Here is a tiny trained network, its code and every weight. The questions are about switching its units off for an input and a class, where a switched-off unit gives its printed mean instead of its output.

import numpy as np


def w(rows, s, z=0):
    codes = np.array(rows[::2]) - 128.0
    scale = np.full(codes.shape[1], s)
    scale[-1] = z or s
    return codes * scale


def f(y):
    return np.maximum(y, 0)


def log_softmax(a):
    a = a - a.max(-1, keepdims=True)
    return a - np.log(np.exp(a).sum(-1, keepdims=True))


def net(x, mask):
    res = np.array(x, float).reshape(1, 4) / 4 @ E
    y = f(res @ A[0][:, :-1].T + A[0][:, -1])
    res = res + np.where(mask, y, B[0][:, -1]) @ B[0][:, :-1]
    return log_softmax(res[-1] @ U[:, :-1].T + U[:, -1])


A, B = {}, {}
E = w([
[57,136,54,240,61,122,67],'x0',
[2,181,104,71,221,188,125],'x1',
[211,198,7,124,164,114,106],'x2',
[121,103,63,113,67,239,234],'x3',
],0.006)
A[0] = w([
[91,129,112,126,155,107,148,97],'N1',
[147,122,130,130,109,127,123,4],'N2',
[83,142,121,188,123,89,69,63],'N3',
[179,162,67,137,172,105,84,88],'N4',
[77,108,214,143,122,117,109,65],'N5',
[49,80,227,122,68,147,164,63],'N6',
[142,153,191,144,190,68,65,50],'N7',
[62,148,98,98,167,147,134,85],'N8',
[87,136,131,101,174,127,100,110],'N9',
[203,122,178,38,184,152,193,50],'N10',
[174,105,144,144,87,90,149,82],'N11',
[74,110,46,184,60,157,126,66],'N12',
[128,108,72,94,59,216,250,16],'N13',
[218,111,139,148,55,125,109,97],'N14',
[158,109,142,79,162,128,145,50],'N15',
[110,143,123,109,146,140,135,95],'N16',
[187,112,147,164,87,120,139,116],'N17',
[53,162,103,98,191,162,121,106],'N18',
[80,134,99,118,145,132,124,128],'N19',
[149,132,151,117,156,102,92,67],'N20',
[191,162,18,100,167,135,128,77],'N21',
[112,110,113,117,151,143,112,103],'N22',
[94,150,119,113,137,141,144,105],'N23',
],0.014,0.0028)
B[0] = w([
[146,116,136,137,102,135,132,152],'N1',
[123,115,139,139,123,145,138,136],'N2',
[106,193,203,117,138,118,76,188],'N3',
[120,141,40,105,141,151,151,196],'N4',
[137,140,35,107,147,145,146,195],'N5',
[131,185,2,139,137,148,179,239],'N6',
[149,65,129,63,139,108,47,202],'N7',
[155,90,151,155,87,125,163,194],'N8',
[145,71,134,151,112,122,138,178],'N9',
[89,249,198,165,109,127,93,237],'N10',
[123,81,168,157,127,144,172,189],'N11',
[107,233,206,135,137,117,87,217],'N12',
[150,34,114,50,165,88,22,255],'N13',
[134,70,162,158,104,138,198,219],'N14',
[100,176,166,142,133,128,120,169],'N15',
[117,109,150,139,133,129,149,153],'N16',
[141,89,155,154,105,133,176,197],'N17',
[131,72,179,140,110,142,201,217],'N18',
[140,118,162,150,122,132,154,172],'N19',
[117,94,135,110,145,114,80,161],'N20',
[123,170,11,135,137,148,174,220],'N21',
[136,116,132,148,125,122,136,147],'N22',
[138,97,139,165,123,119,128,161],'N23',
],0.024,0.01)
U = w([
[150,41,184,189,79,143,198,107],'0',
[119,172,2,121,152,157,153,85],'1',
[146,63,140,56,163,90,20,253],'2',
[72,238,215,163,123,120,70,32],'3',
],0.0077,0.0022)

Each question gives the input, the list of numbers given to net, and the class t.
The units are the neurons (one row each of A and B). Each row of codes is followed by its name. A weight is (code - 128) times the scale printed after its matrix; where a second scale follows, it is the last column's (A, B and U).
mask holds one flag per neuron, in row order. A switched-off neuron (its flag False) gives its mean, the last column of its row in B, instead of its output. The means were averaged over made-up inputs and are rounded, as every weight is.
A unit's drop is (log p(t) with every unit on - log p(t) with that unit switched off) / (log p(t) with every unit on - log p(t) with every unit switched off).
The circuit of an input: a set's keep is (log p(t) with only the set's units on - log p(t) with every unit switched off) / (log p(t) with every unit on - log p(t) with every unit switched off). Starting from the 12 units with the biggest drops (on a tie, the unit counted first), units are removed one at a time, each time the one whose removal leaves the highest keep (on an exact tie, the one counted first), for as long as the keep stays at least 0.8.
circuit, biggest first: the units of the circuit, biggest drop first
most important unit: the unit with the biggest drop
k most important neurons: the k neurons with the biggest drops, biggest first
drop of u: that unit's drop, to one decimal
input [-8,7,7,4], class 3: 3 most important neurons => N10, N6, N15
input [3,-4,1,-5], class 2: 3 most important neurons => N7, N18, N3
input [-2,6,-6,-8], class 2: most important unit => N7
input [-6,5,-2,1], class 3: 2 most important neurons => N10, N14
input [-2,7,7,7], class 0: 3 most important neurons => N18, N8, N6
input [-7,2,-6,-6], class 3: 3 most important neurons => N10, N13, N21
input [7,-6,4,-5], class 3: 2 most important neurons => N3, N13
input [6,0,-6,-4], class 1: 4 most important neurons => N5, N6, N10, N13
input [1,7,1,7], class 0: 4 most important neurons => N18, N8, N7, N19
input [-6,-1,-7,-6], class 1: 3 most important neurons => N6, N5, N13
input [1,1,-2,-2], class 1: 4 most important neurons => N13, N10, N12, N14
input [1,-3,3,4], class 2: 2 most important neurons => N6, N13
input [7,-7,6,-8], class 2: 2 most important neurons => N7, N3
input [0,6,-7,5], class 1: most important neuron => N6
input [3,6,6,1], class 0: 2 most important neurons => N18, N6
input [6,5,1,8], class 2: drop of N13 => 2.5
input [-8,-7,0,-1], class 3: drop of N15 => 0.2
input [-5,8,4,-2], class 0: drop of N11 => 0.0
input [-6,-5,-8,-7], class 1: drop of N13 => 0.4
input [3,-2,-4,8], class 2: circuit, biggest first => N13
